Here is a tiny trained network, its code and every weight. The questions are about switching its units off for an input and a class, where a switched-off unit gives its printed mean instead of its output.

import numpy as np


def w(rows, s, z=0):
    codes = np.array(rows[::2]) - 128.0
    scale = np.full(codes.shape[1], s)
    scale[-1] = z or s
    return codes * scale


def norm(h):
    return h / np.sqrt((h * h).mean(-1, keepdims=True) + 1e-5)


def f(y):
    return np.maximum(y, 0)


def log_softmax(a):
    a = a - a.max(-1, keepdims=True)
    return a - np.log(np.exp(a).sum(-1, keepdims=True))


def net(x, mask):
    res = np.array(x, float).reshape(1, 2) / 4 @ E
    u = 0
    for l in range(4):
        y = f(norm(res) @ A[l][:, :-1].T + A[l][:, -1])
        res = res + np.where(mask[u : u + 6], y, B[l][:, -1]) @ B[l][:, :-1]
        u += 6
    return log_softmax(norm(res)[-1] @ U[:, :-1].T + U[:, -1])


A, B = {}, {}
E = w([
[72,54,108,42,92,36],'x0',
[54,133,211,58,2,144],'x1',
],0.00074)
A[0] = w([
[114,81,139,101,79,111,82],'0.n1',
[88,76,130,60,64,111,57],'0.n2',
[124,126,86,160,150,77,164],'0.n3',
[225,192,152,226,178,247,9],'0.n4',
[45,209,175,95,76,176,118],'0.n5',
[152,99,21,197,195,52,72],'0.n6',
],0.0014,0.0011)
B[0] = w([
[125,149,137,157,140,111,174],'0.n1',
[119,161,140,172,140,105,204],'0.n2',
[148,103,120,96,126,135,205],'0.n3',
[1,211,60,196,85,112,250],'0.n4',
[182,82,130,128,174,123,230],'0.n5',
[200,69,136,49,202,178,254],'0.n6',
],0.002,0.0012)
A[1] = w([
[77,166,131,102,73,145,98],'1.n1',
[79,135,119,131,108,75,20],'1.n2',
[99,221,115,252,152,174,1],'1.n3',
[153,197,95,206,185,125,91],'1.n4',
[163,70,86,107,125,112,109],'1.n5',
[76,239,148,148,117,185,202],'1.n6',
],0.0029,0.00083)
B[1] = w([
[144,119,116,159,202,121,188],'1.n1',
[58,179,182,116,96,138,158],'1.n2',
[205,188,1,132,33,90,254],'1.n3',
[117,96,179,110,62,121,220],'1.n4',
[114,155,130,148,169,185,189],'1.n5',
[197,113,41,141,147,112,240],'1.n6',
],0.0027,0.0023)
A[2] = w([
[118,186,153,150,143,190,61],'2.n1',
[116,139,124,117,122,134,33],'2.n2',
[139,221,129,152,2,132,9],'2.n3',
[219,119,186,104,50,210,137],'2.n4',
[204,88,233,139,98,177,3],'2.n5',
[213,129,90,179,115,154,64],'2.n6',
],0.002,0.00048)
B[2] = w([
[106,172,131,157,141,68,131],'2.n1',
[124,104,156,133,121,118,128],'2.n2',
[177,122,48,105,252,116,220],'2.n3',
[101,57,114,195,176,24,178],'2.n4',
[109,42,135,191,104,59,152],'2.n5',
[41,125,210,97,76,94,253],'2.n6',
],0.0018,0.0014)
A[3] = w([
[44,95,155,76,124,60,135],'3.n1',
[226,150,19,195,112,120,138],'3.n2',
[60,170,207,71,43,139,73],'3.n3',
[94,105,210,120,64,118,120],'3.n4',
[150,89,69,73,121,44,2],'3.n5',
[51,187,250,52,34,131,48],'3.n6',
],0.0019,0.00072)
B[3] = w([
[141,136,150,158,71,161,203],'3.n1',
[42,99,188,89,113,163,254],'3.n2',
[195,176,164,75,120,133,179],'3.n3',
[175,141,103,122,167,76,174],'3.n4',
[153,167,143,175,138,197,170],'3.n5',
[204,210,209,2,141,106,195],'3.n6',
],0.0028,0.0023)
U = w([
[96,205,138,174,182,105,36],'0',
[152,80,103,95,248,168,159],'1',
[150,172,19,157,60,140,177],'2',
[118,150,129,137,151,111,2],'3',
[68,103,153,124,105,179,124],'4',
[169,200,206,44,116,100,169],'5',
[132,66,156,208,125,65,140],'6',
],0.012,0.0067)

Each question gives the input, the list of numbers given to net, and the class t.
The units are the neurons (one row each of A and B). Each row of codes is followed by its name. A weight is (code - 128) times the scale printed after its matrix; where a second scale follows, it is the last column's (A, B and U).
mask holds one flag per neuron, layer by layer. A switched-off neuron (its flag False) gives its mean, the last column of its row in B, instead of its output. The means were averaged over made-up inputs and are rounded, as every weight is.
A unit's drop is (log p(t) with every unit on - log p(t) with that unit switched off) / (log p(t) with every unit on - log p(t) with every unit switched off).
The circuit of an input: a set's keep is (log p(t) with only the set's units on - log p(t) with every unit switched off) / (log p(t) with every unit on - log p(t) with every unit switched off). Starting from the 12 units with the biggest drops (on a tie, the unit counted first), units are removed one at a time, each time the one whose removal leaves the highest keep (on an exact tie, the one counted first), for as long as the keep stays at least 0.8.
units of the circuit, in order: the units of the circuit, biggest drop first
top k neurons: the k neurons with the biggest drops, biggest first
k most important neurons of layer l: the k neurons of layer l with the biggest drops, biggest first
drop of u: that unit's drop, to one decimal
input [0,-5], class 1: units of the circuit, in order : [0.n6 1.n3]
input [-2,6], class 6: top 2 neurons : [1.n3 0.n4]
input [0,-4], class 1: top 4 neurons : [0.n6 1.n3 3.n2 3.n6]
input [-6,-8], class 2: units of the circuit, in order : [1.n3 0.n4]
input [3,-1], class 1: units of the circuit, in order : [1.n3 3.n6]
input [6,-2], class 1: top 4 neurons : [0.n4 2.n6 1.n4 1.n3]
input [-2,-8], class 4: most important neuron of layer 1 : [1.n4]
input [-2,7], class 6: top 2 neurons : [0.n4 1.n3]
input [0,3], class 6: 2 most important neurons of layer 0 : [0.n4 0.n5]
input [-6,6], class 2: top 3 neurons : [0.n6 1.n6 1.n3]
input [-1,5], class 6: top 2 neurons : [0.n5 1.n3]
input [-4,-8], class 2: units of the circuit, in order : [0.n4 1.n3]
input [-3,7], class 6: top 2 neurons : [1.n3 2.n4]
input [0,1], class 6: top 3 neurons : [0.n4 0.n5 1.n3]
input [0,-3], class 1: top neuron : [0.n6]
input [7,-3], class 1: top 3 neurons : [1.n3 0.n4 3.n2]
input [-5,6], class 4: top 2 neurons : [3.n2 0.n6]
input [-1,8], class 6: top 2 neurons : [0.n4 1.n3]
input [4,-1], class 4: 3 most important neurons of layer 0 : [0.n4 0.n5 0.n6]
input [-1,-3], class 4: 4 most important neurons of layer 0 : [0.n6 0.n4 0.n2 0.n3]
input [-1,1], class 2: most important neuron of layer 0 : [0.n6]
input [-2,3], class 6: drop of 2.n4 : 0.1
input [-7,6], class 2: drop of 1.n3 : 0.1
